Each row comes from the steps of one path. Every step used is in the known rows, and no mark comes twice. Write the path behind each row, first mark first.
Each row is shifted at random along 3 fixed directions that mean nothing.
Known rows
deve > bidovos > voki > ralu > manu > seti: [   1  -92 -420  -38  207  225   64   -5 -121 -231  177  124   35   69
  -20 -191  -57  -65  191 -147   58  330  121  -73 -183  -71   45  -77
  245  -35  238 -203  -32   67  219 -153 -244 -192  122  101   82  243
  109 -344  142  136    3   15   43 -172   12 -142   11 -147]
seti > manu > kiluvid > bidovos > voki > ralu: [  20 -138  -42  -74  173   37  -20  -51   15 -202  112   11  165 -158
 -108 -171 -262   80  176   83   95   79  -46   25 -181 -207  -13   65
  373  -88   66  -60  -29   58  354  111 -163   22   91   92  -46  240
   11 -317  104   34   87  108   18 -141  -14  -96   26 -154]
tigigiv > voki > bidovos > ralu > kiluvid > manu > kigovo > seti: [ 190 -147 -257   73  339  139  -36 -225   82 -262  264  125   89  -32
  -98 -260 -319  -35  297 -111  201  123    8   72 -186  -66   57   64
  420 -255  241 -150   35  -52  410  -80 -225  -36   91  315  -55  272
  117 -367  169  195  121   55  -82 -133   -7 -198  117  -94]
lova > kigovo > seti > manu > kiluvid > bidovos > ralu: [  69    4  -11   -2  316   61  -30 -152  110 -149  158   31  176 -154
  -25 -195 -222  -20  126   21  204   75 -126   72 -325 -187   26  152
  353  -83  161  -71  -39   52  347   74  -79   12  291  122  -23  245
    2 -262  181   75  139   42   28  -97 -164 -100   21 -237]
deve > voki > bidovos > ralu > manu > kiluvid: [ 169 -208   79  214   89   13  -40 -224  104 -144  163  -22  180 -153
 -223  -25 -300   94  286  100  256   38 -178   91 -175  -69 -200  133
  373 -343 -138  125  -90  -78  306   91 -110  187  150  111 -133  249
  217 -446  -32  147  154   17  -87   80  -45 -374  185 -144]
tigigiv > voki > ralu > bidovos: [   0 -307 -231   36  187  122   11  -53  -90 -165  185  154   11 -102
   -6 -271 -145   44  278   -1  138   60  -42  126  -34   27 -131 -101
  317  -33  213 -179   59   61  455  -87  -23    5 -218  179   44  187
  109 -309  -35   97   90   80   20 -108   19 -201   41  -24]
bidovos > voki > ralu > kiluvid > manu > seti > sifet > tigigiv: [ -63  -83 -392 -118  288  154  125    3 -123 -315  208  131  107  121
  -12 -241 -228   31  207 -181  -10  298  224 -117 -201 -194   83  -48
  341   -6  298 -197  -29   37  367  -35 -447 -182   58   55   17  287
   44 -314  164   54 -115   15   14 -388   -7  -12  -35  -76]
deve > bidovos > ralu > voki: [ -40 -379  -59  -43   69  100  -55   -9 -120  -53   13   65  119 -252
 -114 -149   -6  119  276  139  204  -41 -252  212  -11   60 -236  -80
  284   78 -129 -112  -48  136  421   15  129  292 -141  -56    9  158
   55 -357 -227   12  234   31   17   20   21 -195   28  -58]
kigovo > seti > bidovos > ralu: [ -97 -152   14   12  168    6  -23  -66  -12  -70   -2  -17  133 -186
  -26  -10 -186  -69   78  165  211  -11 -177   23  -87  -72  -85   37
  223   21  -12   15  -64   42  269  148   58   52  246   47  -31  130
   19 -244  -26  -66  -14  110   52   95 -120 -180   23 -189]
kigovo > seti > lova > deve > voki: [-331   -1 -429 -348  109  177   64  224 -191  -57  -30  164  -55 -103
  186 -161  102 -117 -101   36  -63  282   98  -45 -129  -94  177 -250
   69  436  385 -283  -97  185  235   -6  -52 -287   67    5   98  101
   30  -42   87 -111   -7   77  200 -217 -128  117 -132 -210]
seti > lova > tigigiv > deve > bidovos > voki > ralu > kiluvid: [-161   26 -257  -85  117   55   62   12   -7 -215   60  -17  -15   36
  -32   42 -135  -55  -38  -94  -48  319  229 -223 -138 -157  159  -54
  142   -2  235  -89 -142   43    6  130 -342 -418  217  190 -138  195
  255 -163  184   11 -152   87   15 -209 -146 -147   70 -218]
manu > seti > kiluvid > voki > bidovos: [   9  -63   38  189   67  -64  -22  -91  115 -136  114   24  107 -203
  -60   37 -472  -24   55  187  153  142  -15    1 -130 -215  -79  134
  289 -224   93  244 -111 -177  214  173  -98  -66  271  191 -231  157
  178 -202  164   -8  -23  153   56   76 -126 -265  126 -207]
kigovo > tigigiv > bidovos > ralu > kiluvid: [  43  -70 -138  236  302  123   27 -214   19 -227  186   -8   56   44
  -54  -46 -250 -131  185  -87  217  113   63  -82 -144  -18  -15   56
  217 -246  153  -72  -11 -113  154   18 -191 -192  237  280 -130  211
  235 -308  142  117 -132   22  -84  -20 -141 -272  130 -133]
deve > voki > bidovos > ralu: [-113    2   57   -1 -111   42  -54    3   96  -64 -147 -201   19 -151
 -115  263 -208  -76 -156  246    5  221  -37 -203  -83 -169  129   -1
   30  -44 -124  174 -221  -11  -61  269  -61 -183  446   98 -207  138
  279 -180  175  -74  -38   98   56  176 -131 -229   58 -294]
kiluvid > manu > ralu > bidovos > voki: [  63 -297 -329  -99  265  237   -8  -17 -166 -161  174  169  124 -104
  -35 -417  -26   68  376  -69  173   67 -117  227 -123  -13 -125  -94
  405   32  140 -323   54  164  516 -207   -4  200 -226   -5  120  226
  -72 -395  -54  134  237   17   -9 -225   74  -70  -79  -10]
sifet > manu > kigovo > tigigiv > bidovos > voki: [ 108    5 -196  105  133  124  -31  -58   -5 -211  186 -194   38   74
  -30   75 -283 -267   33  -47  109  308  169 -154 -157 -233  143  114
  147 -236  146   32  -54  -27   85   -8 -152 -111  376  207  -44  137
  188 -344  326   40  -46   15  -49  -22 -138 -230    5 -184]
ralu > kiluvid > voki > bidovos: [  -5  -12 -179  200  150  158   32 -130   40 -244  105   85    6  -11
   22  -45 -277  -77   69   -1   53  242  142  -90 -172  -79   71  -44
  182 -133  263    0  -82 -139  129   36 -232 -353  186  287 -204  286
  276 -212  261  115  -97   25    2  -66 -111 -190   95 -193]
sifet > seti > kiluvid > voki > bidovos > ralu > manu > kigovo > tigigiv > deve: [  92 -169   95  110  189 -130  -95 -208  121 -226  183 -138  239 -135
 -254   22 -537   17  196   35  244   99  -33  -71  -95 -269  -65  268
  360 -398 -129  132  -57  -90  261  233 -226  191  284  191 -263  177
  210 -375   85    5   13   91  -80   62  -99 -304  120 -115]
kiluvid > manu > seti > sifet > tigigiv > deve > voki: [-262 -220 -415 -363  119  114   65  312 -274 -133   89   79  -15 -136
   81 -290 -138   29   52  -22  -41  254  213    5    6 -220   68 -120
  196  277  289 -307    4  133  390  -51 -122  -36 -131  -39   66   41
    4 -181   48 -158   90  149  215 -274   -8  111 -134  -68]
deve > voki > bidovos > ralu > kiluvid > manu: [-103 -367   25 -233   20   58  -98   43  -57 -131 -136  -30  177 -274
 -243 -114  -74  216  231  217   92  -35 -194  105  -15  -98  -32  -29
  304  115 -249 -134  -72  165  393  170  -36  248  -77  -50  -62  225
   48 -396 -154  -47  275   88   33  -26  115  -81   25 -130]
tigigiv > deve > voki > bidovos > ralu: [-291  -97 -140 -359 -165   87  -98  256  -24  -42 -254 -220  -45 -193
  -78  179  -62  -90 -237  236 -146  270   43 -258   33 -220  287 -144
  -30  246  -48  -54 -155  185  -16  218   -5 -175  226   42  -69    4
  183 -132  120 -226   55  175  139   79  -31  -38  -83 -242]
manu > kigovo > seti > kiluvid > voki: [ -96  -35 -340  -99  252  169   -4   51  -59 -141  142  188   16 -155
  148 -238 -186  -84   17    9   22  258   70   20 -188 -155  155 -131
  309  137  455 -201   24  -12  404  -82  -82 -180   62  124  -14  170
   27  -99  234   -3   24   94  131 -232 -131   63  -49 -150]
seti > sifet > manu > kiluvid: [-158 -178 -175 -173   42  110   24  197 -127 -105   16  -25  122 -126
   66 -102 -156  -31    2  123  -31  189   12  -22 -133 -249   46 -111
  263  180  165 -101    0  122  409    2  -25   64  -37 -114  112  104
    3 -260   34 -122   90   45  112 -206  -64   29 -121 -165]
voki > bidovos > ralu > kiluvid > manu > seti > sifet > tigigiv: [ -71   -7  158  158   45  -91  -12  -87  141 -217  -36 -256  242  -35
 -235  265 -536  -24  -33  118   93  250   73 -289 -122 -367   26  221
  167 -291 -242  282 -160 -136  -22  330 -310  -33  526   60 -359  194
  306 -291  182  -95 -136   59  -34   89 -144 -275   94 -274]
deve > bidovos > ralu > kiluvid > manu > voki: [-329  -42 -308 -379  -33  260  -77  343 -148 -142 -255 -152   58 -149
  -61   19   62  -67 -194   64 -237  498  164 -279  -77 -315  391 -228
   11  343   24 -290  -45  183  -28   -5 -103 -190  141 -109  -76  109
  164 -163  220 -181  115   58  153 -137    0  163 -166 -281]
kiluvid > ralu > voki > bidovos: [ 166 -159 -143  311  303  130   71 -328   38 -203  287  246   21  -56
   -2 -313 -320   51  339  -57  243   14  -72  186 -183   99 -205   15
  369 -314  257  -49  -50 -148  377  -44 -160 -122   12  320 -144  342
  204 -296   81  297   -3   22  -51  -73  -87 -311  149  -40]
manu > seti > bidovos > voki > ralu > kiluvid: [ 155   13 -395  294  398  147  170 -269  -10 -315  452  306   38  130
   92 -257 -294 -113  273 -284  151  272  178    3 -315    5  -95   -1
  417 -297  557  -72  -23 -157  294 -176 -391 -381  157  323   11  326
  136 -302  207  287 -177   23  -42 -258 -128 -276  176 -105]
lova > tigigiv > voki > ralu > manu > kigovo > seti > sifet: [ -78  -92 -447 -159  325  144   95   27  -59 -217  275  149   50   69
   91 -336  -94  -12  172 -166   44  272  124  -72 -229 -140  127  -78
  319  119  427 -317  112  153  519 -126 -220 -160 -114  136  140  234
   29 -233  162   49   -2   35   46 -372  -99   -7  -56  -64]
deve > bidovos > ralu > manu > seti > kiluvid > voki: [  97  -56  -33  281  236   37   15 -209   44 -198  239   76  173 -161
 -122 -115 -367   50  233  -44  282  152  -15   63 -182 -104 -184  131
  335 -338   47   39  -68 -180  181   29 -185  -33  246  148 -262  239
  232 -276  109  149   39   54   -4   -6 -147 -304  200 -190]
lova > seti > kiluvid > voki > ralu > manu > kigovo > tigigiv > bidovos: [ -51    7 -310  -41  348   96   45  -39   -3 -294  264   95   70   16
    6 -273 -204  -39  131 -174   38  349  210 -128 -271 -240  182   63
  311  -51  398 -238   80   20  303  -53 -314 -282   99  250  -37  275
  128 -244  313   85  -39   73   62 -291 -124  -57   37 -156]
manu > kigovo > seti > lova > tigigiv > voki > bidovos: [ -12  -47 -291  -33  183   42   24   14   15 -160  219   59  -17   -4
   67  -93 -212 -153   24  -19   71  268  104  -26 -154 -172   92   30
  282  -24  371  -41   -3   29  310   -5 -121 -200  137  233   25  141
   94 -202  205   24  -33  122   47 -168 -134 -145   17 -168]
bidovos > voki > ralu > kiluvid > manu > seti: [ 108    4    5  154   71   75  -94 -186  198 -170   13 -117  152  -61
 -230  131 -456   -9  138  129  170  188  -41 -145 -145 -249   63   93
  231 -380 -143  207 -175 -137   49  160 -251   -2  424  148 -293  210
  277 -277  230   56    6    9 -119  104  -58 -316   71 -214]
bidovos > voki > ralu > kiluvid > manu > kigovo: [ -78  -78  -69 -211  -41  159 -178   83  108 -131 -190 -211  137 -138
 -202  121 -216   15  -49  208  -73  289  -42 -224  -93 -337  298  -93
  192   11 -159  -22 -102  106  112  147 -139   45  232  -20 -177  176
  187 -225  210  -92  141   21  -31  -49    0  -50  -97 -222]
tigigiv > deve > bidovos > voki > ralu > manu > kiluvid: [-236  -68 -100 -243 -139   58 -150  210   36 -115 -230 -301   89 -139
 -204  260 -177  -77 -170  171 -124  383  111 -371  -19 -372  301  -59
    3   68 -177   13 -113  126  -88  186 -128  -68  292   -4 -170   43
  278 -223  190 -219   63  105   48   80  -23 -105  -57 -272]
sifet > tigigiv > bidovos > voki: [   5 -182 -361  -81  141  222   31   93 -213 -204  180    5  -55   56
   57 -141  -33 -147  173  -78   57  188  155   14  -60  -50    1  -74
  201   44  280 -159  -33  124  287  -91  -94 -126   -3  119  163  109
   13 -356  126   15  -10   59   27 -182    0 -138  -59  -58]
bidovos > voki > ralu > manu > seti > lova > deve: [-173  -23   61 -205 -190  -15 -166  126  137  -23 -233 -310  230 -142
 -260  326 -228  -35  -95  321   46  258 -145 -274  -39 -393   99    4
   61  -12 -404  223 -210  170  -46  313  -50  184  370 -140 -192   30
  204 -188   38 -225   81   32  -44  141  -68 -215 -113 -274]
tigigiv > deve > bidovos > voki > ralu > kiluvid > manu > seti: [  51 -456  -98 -154  142  -16  -99  -56  -32 -121   83   95  159 -262
 -264 -260 -259  205  433  105  246 -108 -185  238    7  -65 -186   87
  439 -112 -139  -93  -46   97  521   51  -52  413 -149   52  -17  153
    8 -456 -208   30  326  131  -25  -16  151 -224   73  -10]
sifet > manu > kigovo > tigigiv > bidovos: [ -13  -77 -403  -47  248  233   45   85 -167 -224  222  -31  -46   78
  128 -208 -128 -244   21 -142    2  354  236  -94 -171 -183  189  -35
  205  -12  431 -278   84   53  244 -192 -131 -223  120  190  143  144
  102 -312  289   67  -20   33   91 -214  -88  -28  -84 -145]
lova > kigovo > tigigiv > voki: [   0  -43   17   63   75   51  -87  -62  120  -41   54 -126    8 -122
   -3   73 -216  -92   22  202  177   80  -73  -21 -108 -168   73   67
  122  -62   54   97  -94   -9  233  152   56   12  240  153 -105  115
  172 -182  180  -53   27   28  -11   84 -194 -225  -18 -163]
seti > manu > voki > bidovos: [-119  -95  313   62 -219 -143 -149  110  128  -43 -156 -379  229 -300
 -186  369 -411  -40 -155  431   87  178 -118 -190   -8 -431  -10  144
   86 -137 -372  355 -103  -17   18  355   97  195  352  -23 -260   42
  239 -235   97 -245   61  126   53  307 -123 -260    4 -310]
deve > bidovos > ralu > manu > kiluvid > voki: [ 253  -41  106  461  202   54  -24 -376  176 -163  246   -9  143 -142
 -185  -35 -444   44  263   12  349   83  -98   88 -227  -50 -210  204
  310 -544  -61  173 -127 -269  118   65 -153   27  344  226 -357  287
  354 -336  154  248   64  -23 -120  121 -183 -443  245 -189]
lova > seti > sifet > kigovo: [  53  -80   55  163   85    9    9 -129   77  -61  132   17  100 -116
   47   16 -313  -53   91  149  207   29 -141   91 -189  -99 -141   70
  255  -89  114  195 -158   -7  357  145   32   63  220   60  -43  165
  105 -206   68    3   52   -9    9  -13 -236 -287   32 -188]
kigovo > seti > bidovos > ralu > kiluvid: [ -59 -146 -176   87  331   95   52 -137  -73 -195  143  159  138  -73
   29 -171 -144  -61  207  -63  196   60  -46   39 -168    5  -89  -38
  318   -3  219 -154   10    2  351  -14 -120  -92  103  124    7  232
   44 -289  -10   60  -51   46   14  -98 -107 -147   80 -143]
kigovo > seti > lova > deve > voki > ralu > manu > kiluvid: [-182  -20 -367 -212  222  117   75   40  -75 -161  122  183   66  -44
   34 -242  -60    2   72  -77  -12  311   89  -76 -252 -157  125 -127
  253  137  335 -257  -36  105  311  -35 -266 -195   58   64   44  227
  121 -195   96   37   10   26   95 -267  -87   15  -29 -179]
bidovos > voki > ralu > kiluvid > manu: [ 125 -399  -62  -83  205  120  -63 -167  -17 -169   97  133  178 -159
 -195 -313 -158  244  500  123  253 -195 -266  263  -86   19 -174  -18
  499  -97  -88 -146  -37  107  624   50  -95  330 -204   37   31  302
  -50 -462 -173  135  238   12 -106 -145  134 -173   26   11]

Write each row's path
[ -67 -133   26   26  142  -71  -40 -114   87  -67   53   -4  180 -178
 -130  -36 -265   21   65  118  189  125 -154    0 -166 -159  -83  113
  268 -102  -71   25  -80   35  240  152  -53  134  249   58 -139  212
  208 -257  -30   35  101   44   31   34 -155 -237   77 -229] => voki > ralu > manu > kigovo > seti > lova > deve > bidovos
[  19 -185   56  123  209  -71  -38 -156   39 -241  162 -128  247 -110
 -186  -18 -433   -9  178   11  182  110   31  -35 -103 -217  -43  200
  275 -195  -73   34    0  -47  311  153 -144  174  159  124 -232  207
  187 -349   81  -31   45   49  -78  -58 -132 -203  104 -114] => seti > sifet > kigovo > tigigiv > bidovos > ralu > kiluvid > manu > voki
[  77  -77  -27   41  275    9  -23 -199  135 -212  126  -13  200  -37
 -165  -83 -299   26  177    5  197  114  -94   -6 -238 -183   17  165
  416 -222   11  -14  -61   -8  282  134 -245   14  281  148 -147  298
  121 -334   97  119   41   31  -79 -128 -101 -191   84 -209] => voki > bidovos > ralu > kiluvid > manu > kigovo > seti > lova > tigigiv
[-136    2 -253 -249   -6  174  -65  198    3 -203  -59 -249   64   59
 -125   93  -20 -105  -35   13 -128  431  168 -347 -173 -351  320  -44
   89   79   38  -89  -50  222   26   49 -210 -197  180   43   32  115
  152 -303  299 -114   24   44    1 -137  -12  -77 -117 -221] => lova > tigigiv > bidovos > voki > ralu > manu > kiluvid
[  48  -10  277  187  108 -229  -96 -314  239 -211   18 -242  192 -115
 -320  277 -584   20   79   95  242   75   24 -149 -102 -280   18  341
  175 -442 -256  322 -268 -134  -35  452 -317    0  610  255 -478  238
  385 -281  197   -3  -60   72 -118  163 -201 -417  215 -282] => sifet > kigovo > seti > lova > tigigiv > deve > bidovos > voki > ralu > kiluvid > manu
[  20 -206 -200  -96  240    4  -11  -55  -20 -228  196   19  185   10
 -169 -145 -146   15  329  -49  192  103  -22   18 -151 -163  -58  106
  388  -87   50  -82   19  151  419   30 -199  111   11   91   71  195
    6 -433   -1   27   66   77  -79 -183   18 -201   39 -102] => kigovo > seti > lova > tigigiv > bidovos > voki > ralu > manu > kiluvid
[   2 -235   76   11   73    0 -105  -16  -24 -149   42 -107  268 -235
 -212  -22 -301   64  204  112  183  120 -133   38  -73 -254 -151   99
  318 -151 -204   79  -54   50  275  113  -37  308  117  -74 -131  129
   98 -379  -15  -74  170   49  -11   47  -25 -219    3 -153] => sifet > seti > bidovos > ralu > manu > kiluvid > voki
[ -88 -227 -166 -225  172   80  -21   29  -14 -108   46  136  152 -168
  -96 -302 -182  146  216  102  101   64 -144  111 -137 -167  -51  -56
  409   33   76 -177  -41  129  430   37 -125  153  -95  -12   13  184
   21 -259  -97   30  192   53   34 -209   31  -50  -68 -107] => voki > ralu > kiluvid > manu > seti > lova > deve
[ 169 -166 -162   83  332  112   90 -320   24 -213  286  264   78  -48
  -71 -399 -148  157  443 -103  248  -71  -85  238 -304  111 -168   89
  422 -194  220 -154 -136    3  447    6 -256  -43  -13  238   -1  406
   66 -409  -10  312  119  -20  -67 -206  -37 -249  153  -55] => lova > deve > bidovos > voki > ralu > kiluvid > manu
[   0  -42  107  214  276  -27  -63 -176   53 -207  112  -60  227 -182
  -91  -46 -489  -33   78   -3  175  202  -10  -59 -183 -295  -22  139
  279 -274   35   31   -6 -107  193  103 -139   40  346  125 -280  219
  255 -241  229   18   24   36   42   39 -190 -183   61 -240] => sifet > kigovo > seti > manu > kiluvid > ralu > bidovos
[ -61 -208 -321 -170  282   97   34   30 -191 -280  199   44  167   61
  -40 -206  -87  -55  206 -146   38  288   93  -92 -159 -199   46   -2
  351   55  179 -244   60  179  418  -66 -246   30   47    3  160  251
  -36 -426   60   11  -40   21   38 -259    9  -38  -79  -76] => sifet > seti > bidovos > voki > ralu > manu > kigovo > tigigiv
[ -58 -336  -39 -233  120  -50 -117   -6  -40 -186    3  -97  163 -195
 -267  -89 -292   86  209   79  105   88  -32   -5  -14 -226   60  131
  296  -54 -151  -95  -61  103  355  164 -158  282  101   68  -97  143
  108 -423  -35  -83  204  103   22   10   76 -109   12  -81] => sifet > kigovo > tigigiv > deve > voki > bidovos > ralu > kiluvid > manu > seti
[-109 -167 -104  -86  146  -68   25  -30   -8 -112  143   73    1 -130
   21 -101 -158   -9   50   90  117   58   11   80  -90  -83  -17   68
  245   81  215  -67  -73   52  363  156  -67  -76   79  187  -31  187
  102 -216   -8   -2   15  134   84 -108 -142 -137   74 -146] => seti > lova > kigovo > tigigiv > deve > voki > bidovos
[-214  -76    8   37  159  -86    0  -76   40 -274   -6  -93  117  -66
  -92   79 -439  -39  -56   36  -34  236  221 -263  -62 -261  181   68
   98    0   77   14  -39  -58  170  280 -280 -220  247  219 -329  243
  302 -160  240 -123 -169  102   32  -87 -175  -96   84 -183] => seti > sifet > kigovo > tigigiv > voki > ralu > kiluvid > bidovos
[ 107  109 -234  409  389   79  179 -307   48 -324  409  252   20   13
   46 -246 -471  -25  173 -251  157  327  269  -31 -311  -90  -50   95
  333 -430  495  -44  -52 -334  111  -90 -464 -502  322  407 -260  377
  348 -211  344  311 -169   59   43 -157 -208 -282  275 -218] => deve > voki > ralu > kiluvid > manu > seti > bidovos
[-181 -228 -268 -371   78   54   66  210 -154 -147   62   20   39  -26
   16 -156   18    9  102   25  -38  142   33  -21  -90 -145   43  -46
  243  307  180 -142  -45  302  473   99  -96  -16 -100  -36  244  110
 -122 -317  -30 -146   38  121  106 -259    7  -27 -108  -72] => lova > seti > sifet > tigigiv > voki > bidovos > ralu
[  71 -180    8   10  233  -29  -48 -177   92 -178  165    1  240  -75
 -200 -124 -229   76  272   73  282   51 -180   88 -164 -158 -119  206
  385 -150 -123   10  -42   64  388  139 -123  234  173   56 -103  277
   53 -380  -38   81  101   20  -70  -64  -52 -217   42 -132] => kiluvid > voki > bidovos > ralu > manu > seti > lova > kigovo > tigigiv
[ -88 -240 -213 -145  291   54   14  -95  -81 -252   82   73   68  -56
 -133 -237 -166   90  272  -54  118   34   88  -14  -78  -62   76   42
  270  -12   90 -273  -29   41  336   89 -285  -65   27  195  -81  282
   92 -363   23   56   -5   90    0 -151   35  -71   61  -64] => kigovo > tigigiv > deve > bidovos > voki > ralu > kiluvid > manu
[  81   47 -384  146  296  157  150 -132  -74 -352  336  130   75  161
   58 -162 -271 -151  162 -285   32  398  275 -140 -303 -165   54   -6
  320 -243  459  -88  -41  -61  172 -137 -453 -377  241  227   45  296
  151 -353  285  195 -162   -3   -3 -263  -90 -193   80 -173] => sifet > manu > seti > bidovos > voki > ralu > kiluvid
[-142  -25   95  145  -52 -128  -49   53  103 -228  -39 -279  180  -80
 -195  317 -596  -71  -91  143   39  338  237 -319    0 -460   86  187
   65 -230 -167  307 -103 -163  -39  304 -267  -78  406  124 -407   99
  374 -225  264 -211 -112  123   13  117 -134 -268   92 -268] => ralu > kiluvid > manu > seti > sifet > tigigiv > voki > bidovos
